Below is a small trained network, with its code and all its weights. Each question gives an input and a class and asks what happens when units are switched off, that is, made to give their printed mean instead of their output.

import numpy as np


def w(rows, s, z=0):
    codes = np.array(rows[::2]) - 128.0
    scale = np.full(codes.shape[1], s)
    scale[-1] = z or s
    return codes * scale


def f(y):
    return np.maximum(y, 0)


def log_softmax(a):
    a = a - a.max(-1, keepdims=True)
    return a - np.log(np.exp(a).sum(-1, keepdims=True))


def net(x, mask):
    res = np.array(x, float).reshape(1, 6) / 4 @ E
    y = f(res @ A[0][:, :-1].T + A[0][:, -1])
    res = res + np.where(mask, y, B[0][:, -1]) @ B[0][:, :-1]
    return log_softmax(res[-1] @ U[:, :-1].T + U[:, -1])


A, B = {}, {}
E = w([
[132,132,133,118,146,115,145],'x0',
[57,137,192,126,104,62,72],'x1',
[130,134,134,118,142,119,144],'x2',
[113,168,169,253,156,160,164],'x3',
[139,101,75,180,197,79,73],'x4',
[115,182,49,160,56,63,171],'x5',
],0.0082)
A[0] = w([
[12,176,183,118,148,117,84,92],'n1',
[137,101,115,8,109,123,137,116],'n2',
[153,97,18,176,178,51,36,161],'n3',
[124,72,116,21,118,108,93,100],'n4',
[111,135,33,173,42,67,149,88],'n5',
[169,73,202,116,166,219,63,22],'n6',
[194,122,49,131,145,216,149,4],'n7',
[7,122,202,103,100,79,55,57],'n8',
[78,197,207,240,202,163,154,80],'n9',
[143,139,178,70,96,137,163,157],'n10',
[129,169,200,193,172,126,201,70],'n11',
[123,234,25,146,34,68,139,101],'n12',
[96,191,39,169,40,47,179,77],'n13',
[133,77,116,52,94,69,99,67],'n14',
[131,144,126,106,96,185,181,124],'n15',
[164,104,81,58,149,61,77,108],'n16',
[236,117,55,110,142,235,186,106],'n17',
[58,149,214,109,107,17,102,91],'n18',
[131,162,171,90,23,148,194,181],'n19',
[121,72,87,23,129,78,103,75],'n20',
[173,54,46,187,254,20,89,191],'n21',
[147,65,196,100,198,197,30,60],'n22',
[4,153,211,139,75,32,45,99],'n23',
],0.0057,0.0025)
B[0] = w([
[119,122,71,127,157,128,165,181],'n1',
[148,118,117,211,64,147,115,204],'n2',
[71,176,198,103,105,160,41,230],'n3',
[178,87,100,191,58,132,155,204],'n4',
[140,75,190,102,165,94,162,201],'n5',
[155,86,183,59,166,34,208,191],'n6',
[49,129,62,82,170,127,170,178],'n7',
[81,133,53,101,189,152,169,200],'n8',
[184,71,81,253,28,134,140,229],'n9',
[99,175,155,125,115,157,60,182],'n10',
[162,103,112,207,87,135,120,192],'n11',
[152,68,227,92,196,65,198,226],'n12',
[164,58,209,80,171,70,148,222],'n13',
[153,83,105,205,65,115,155,188],'n14',
[100,185,132,101,137,160,84,180],'n15',
[167,135,132,195,76,166,134,201],'n16',
[60,145,55,90,182,178,179,228],'n17',
[92,140,62,120,158,155,154,201],'n18',
[79,207,189,101,109,206,35,223],'n19',
[171,94,101,204,43,134,157,205],'n20',
[59,202,182,94,78,216,59,254],'n21',
[130,91,198,90,162,48,177,212],'n22',
[86,156,24,104,179,129,169,228],'n23',
],0.0062,0.0057)
U = w([
[149,61,217,92,177,88,172,90],'0',
[168,97,82,208,41,144,141,91],'1',
[84,166,7,92,200,150,164,82],'2',
[129,164,136,117,125,133,118,255],'3',
[89,219,199,100,101,174,65,80],'4',
],0.012,0.0082)

Each question gives the input, the list of numbers given to net, and the class t.
The units are the neurons (one row each of A and B). Each row of codes is followed by its name. A weight is (code - 128) times the scale printed after its matrix; where a second scale follows, it is the last column's (A, B and U).
mask holds one flag per neuron, in row order. A switched-off neuron (its flag False) gives its mean, the last column of its row in B, instead of its output. The means were averaged over made-up inputs and are rounded, as every weight is.
A unit's drop is (log p(t) with every unit on - log p(t) with that unit switched off) / (log p(t) with every unit on - log p(t) with every unit switched off).
The circuit of an input: a set's keep is (log p(t) with only the set's units on - log p(t) with every unit switched off) / (log p(t) with every unit on - log p(t) with every unit switched off). Starting from the 12 units with the biggest drops (on a tie, the unit counted first), units are removed one at a time, each time the one whose removal leaves the highest keep (on an exact tie, the one counted first), for as long as the keep stays at least 0.8.
circuit, biggest first: the units of the circuit, biggest drop first
most important unit: the unit with the biggest drop
top k neurons: the k neurons with the biggest drops, biggest first
drop of u: that unit's drop, to one decimal
input [2,8,-1,-6,7,4], class 2: most important unit	n23
input [5,-6,4,-6,4,3], class 1: circuit, biggest first	[n20, n16]
input [-3,2,-1,-5,5,1], class 1: circuit, biggest first	[n20, n16]
input [-3,4,-3,3,6,8], class 0: top 2 neurons	[n12, n13]
input [-7,6,-4,6,-4,0], class 1: top 3 neurons	[n9, n17, n11]
input [8,-5,-2,4,6,4], class 4: circuit, biggest first	[n21, n3]
input [6,-6,-5,-8,-7,4], class 1: top 2 neurons	[n2, n20]
input [1,-6,0,-4,-2,6], class 0: top 3 neurons	[n12, n13, n5]
input [-8,6,-6,3,-1,-6], class 0: top 3 neurons	[n22, n6, n17]
input [8,8,-1,2,7,-2], class 2: top 2 neurons	[n23, n8]
input [-2,6,0,1,-1,-4], class 2: circuit, biggest first	[n23, n8, n18]
input [-1,4,1,4,3,4], class 0: circuit, biggest first	[n13, n12]
input [-2,8,8,-3,-7,-1], class 2: circuit, biggest first	[n23, n8]
input [3,8,6,8,2,-2], class 1: circuit, biggest first	[n9]
input [-5,5,-5,-3,5,5], class 0: top 3 neurons	[n12, n13, n5]
input [-4,-6,1,5,7,4], class 4: circuit, biggest first	[n21, n3]
input [-6,-4,1,3,8,8], class 0: circuit, biggest first	[n12, n13]
input [-5,6,5,8,-7,5], class 1: top 4 neurons	[n9, n11, n21, n3]
input [-8,-7,-7,-4,-2,1], class 2: top 3 neurons	[n17, n7, n9]
input [-7,-3,1,4,-5,-8], class 0: top 3 neurons	[n6, n22, n21]
input [7,5,-6,-6,8,-5], class 4: circuit, biggest first	[n21]
input [-5,4,3,-1,7,0], class 4: top 2 neurons	[n21, n3]
input [4,4,-3,3,7,-6], class 4: top 4 neurons	[n21, n3, n12, n13]
input [7,4,-3,-3,-2,-2], class 2: drop of n3	0.1
